Below are the code and all the weights of a small trained network. Each question names an input and a class and asks about switching units off, where a switched-off unit gives its printed mean instead of its output.

import numpy as np


def w(rows, s, z=0):
    codes = np.array(rows[::2]) - 128.0
    scale = np.full(codes.shape[1], s)
    scale[-1] = z or s
    return codes * scale


def f(y):
    return np.maximum(y, 0)


def log_softmax(a):
    a = a - a.max(-1, keepdims=True)
    return a - np.log(np.exp(a).sum(-1, keepdims=True))


def net(x, mask):
    res = np.array(x, float).reshape(1, 8) / 4 @ E
    y = f(res @ A[0][:, :-1].T + A[0][:, -1])
    res = res + np.where(mask, y, B[0][:, -1]) @ B[0][:, :-1]
    return log_softmax(res[-1] @ U[:, :-1].T + U[:, -1])


A, B = {}, {}
E = w([
[127,128,128,129,131,128],'x0',
[179,90,151,150,111,218],'x1',
[129,128,128,128,130,128],'x2',
[128,128,128,129,127,127],'x3',
[126,128,128,128,127,128],'x4',
[129,128,128,124,128,127],'x5',
[133,125,3,148,107,145],'x6',
[99,30,128,124,129,87],'x7',
],0.017)
A[0] = w([
[123,167,121,124,152,102,173],'neuron 1',
[106,205,121,135,125,87,178],'neuron 2',
[121,120,117,113,141,121,60],'neuron 3',
[83,57,118,136,128,3,90],'neuron 4',
[128,142,65,146,148,189,69],'neuron 5',
[122,209,121,130,116,72,194],'neuron 6',
[100,98,105,124,126,82,58],'neuron 7',
[135,137,140,129,120,142,100],'neuron 8',
[119,134,119,127,143,133,80],'neuron 9',
[108,136,134,132,134,132,98],'neuron 10',
[111,59,134,122,117,152,17],'neuron 11',
[132,22,134,133,133,155,1],'neuron 12',
[105,132,140,116,127,123,148],'neuron 13',
[124,142,197,140,120,124,242],'neuron 14',
[131,82,131,142,140,136,70],'neuron 15',
[105,118,127,124,137,129,106],'neuron 16',
[129,83,131,120,121,144,58],'neuron 17',
[131,147,142,155,111,209,93],'neuron 18',
[147,120,152,116,135,157,75],'neuron 19',
[103,115,108,137,139,106,57],'neuron 20',
[138,157,168,118,129,173,142],'neuron 21',
[118,62,131,125,139,147,43],'neuron 22',
[129,116,101,122,122,121,94],'neuron 23',
[152,144,135,117,139,198,107],'neuron 24',
[123,134,124,122,118,118,79],'neuron 25',
[123,128,129,129,128,131,93],'neuron 26',
[144,143,155,120,115,133,131],'neuron 27',
[131,133,113,142,126,138,101],'neuron 28',
[128,122,157,120,127,83,126],'neuron 29',
[127,127,41,116,109,161,116],'neuron 30',
[116,114,164,129,127,98,170],'neuron 31',
[168,125,154,123,126,79,213],'neuron 32',
[111,107,20,127,106,133,95],'neuron 33',
[161,110,19,131,116,109,102],'neuron 34',
],0.022,0.0061)
B[0] = w([
[121,169,110,97,127,131,177],'neuron 1',
[126,207,101,77,130,128,209],'neuron 2',
[143,128,141,142,132,133,137],'neuron 3',
[142,2,136,173,124,134,255],'neuron 4',
[197,105,63,166,114,123,203],'neuron 5',
[114,208,97,72,127,135,216],'neuron 6',
[79,102,162,158,133,97,181],'neuron 7',
[118,125,147,134,125,135,143],'neuron 8',
[136,144,131,134,138,124,133],'neuron 9',
[141,131,128,125,132,126,134],'neuron 10',
[120,187,108,93,126,125,174],'neuron 11',
[120,218,91,67,131,128,202],'neuron 12',
[156,124,117,123,134,127,150],'neuron 13',
[93,136,230,89,119,126,205],'neuron 14',
[118,160,106,100,132,136,160],'neuron 15',
[135,118,130,132,141,125,140],'neuron 16',
[128,166,113,108,122,133,158],'neuron 17',
[138,39,115,178,138,120,192],'neuron 18',
[109,143,171,126,128,126,157],'neuron 19',
[104,122,154,151,138,121,158],'neuron 20',
[113,136,221,131,129,138,183],'neuron 21',
[118,177,108,91,126,124,173],'neuron 22',
[105,135,147,142,122,137,155],'neuron 23',
[145,89,181,164,129,126,184],'neuron 24',
[138,137,126,141,128,139,135],'neuron 25',
[136,127,132,126,134,128,128],'neuron 26',
[113,130,166,121,130,102,156],'neuron 27',
[142,120,109,137,128,135,147],'neuron 28',
[151,97,104,111,129,137,173],'neuron 29',
[193,127,53,182,130,145,228],'neuron 30',
[162,99,104,105,134,132,179],'neuron 31',
[129,102,109,100,127,123,172],'neuron 32',
[81,175,189,202,131,118,248],'neuron 33',
[66,165,186,198,129,125,247],'neuron 34',
],0.051,0.024)
U = w([
[98,185,143,42,72,118,255],'0',
[84,111,225,221,77,105,177],'1',
[77,253,82,191,69,112,84],'2',
[166,92,122,240,72,121,8],'3',
[138,29,151,125,77,107,59],'4',
],0.0066,0.003)

Each question gives the input, the list of numbers given to net, and the class t.
The units are the neurons (one row each of A and B). Each row of codes is followed by its name. A weight is (code - 128) times the scale printed after its matrix; where a second scale follows, it is the last column's (A, B and U).
mask holds one flag per neuron, in row order. A switched-off neuron (its flag False) gives its mean, the last column of its row in B, instead of its output. The means were averaged over made-up inputs and are rounded, as every weight is.
A unit's drop is (log p(t) with every unit on - log p(t) with that unit switched off) / (log p(t) with every unit on - log p(t) with every unit switched off).
The circuit of an input: a set's keep is (log p(t) with only the set's units on - log p(t) with every unit switched off) / (log p(t) with every unit on - log p(t) with every unit switched off). Starting from the 12 units with the biggest drops (on a tie, the unit counted first), units are removed one at a time, each time the one whose removal leaves the highest keep (on an exact tie, the one counted first), for as long as the keep stays at least 0.8.
units of the circuit, in order: the units of the circuit, biggest drop first
k most important neurons: the k neurons with the biggest drops, biggest first
drop when u is switched off: that unit's drop, to one decimal
input [1,0,-3,1,3,5,2,0], class 2: units of the circuit, in order	neuron 4
input [0,8,5,-3,-6,-7,5,1], class 2: 4 most important neurons	neuron 4; neuron 12; neuron 11; neuron 22
input [1,6,-3,-2,8,4,1,-5], class 3: 4 most important neurons	neuron 5; neuron 34; neuron 33; neuron 18
input [3,1,-4,4,-2,2,7,5], class 2: 2 most important neurons	neuron 12; neuron 30
input [0,1,-2,2,5,8,2,7], class 2: 4 most important neurons	neuron 12; neuron 11; neuron 22; neuron 14
input [-4,4,-8,6,1,-3,7,0], class 3: 4 most important neurons	neuron 30; neuron 5; neuron 6; neuron 2
input [3,1,4,8,6,-8,5,-7], class 3: 2 most important neurons	neuron 18; neuron 5
input [3,8,2,5,-7,0,7,0], class 3: 4 most important neurons	neuron 18; neuron 5; neuron 24; neuron 6
input [1,-6,3,7,2,3,0,1], class 4: 2 most important neurons	neuron 4; neuron 12
input [-3,-8,-6,-8,-1,4,8,1], class 1: 2 most important neurons	neuron 4; neuron 34
input [-2,6,-6,-2,-5,-8,3,1], class 2: 2 most important neurons	neuron 4; neuron 12
input [8,-7,8,-1,7,-2,4,1], class 1: 3 most important neurons	neuron 4; neuron 12; neuron 7
input [-2,-2,-1,7,6,-7,8,2], class 1: 2 most important neurons	neuron 34; neuron 33
input [7,-7,-3,-2,1,-7,0,7], class 4: most important neuron	neuron 4
input [6,-2,-5,7,1,4,-8,1], class 4: drop when neuron 28 is switched off	0.0
input [-8,4,-6,-2,3,4,-7,1], class 0: drop when neuron 33 is switched off	0.3
input [-6,-2,1,6,4,7,-4,1], class 4: drop when neuron 12 is switched off	0.1
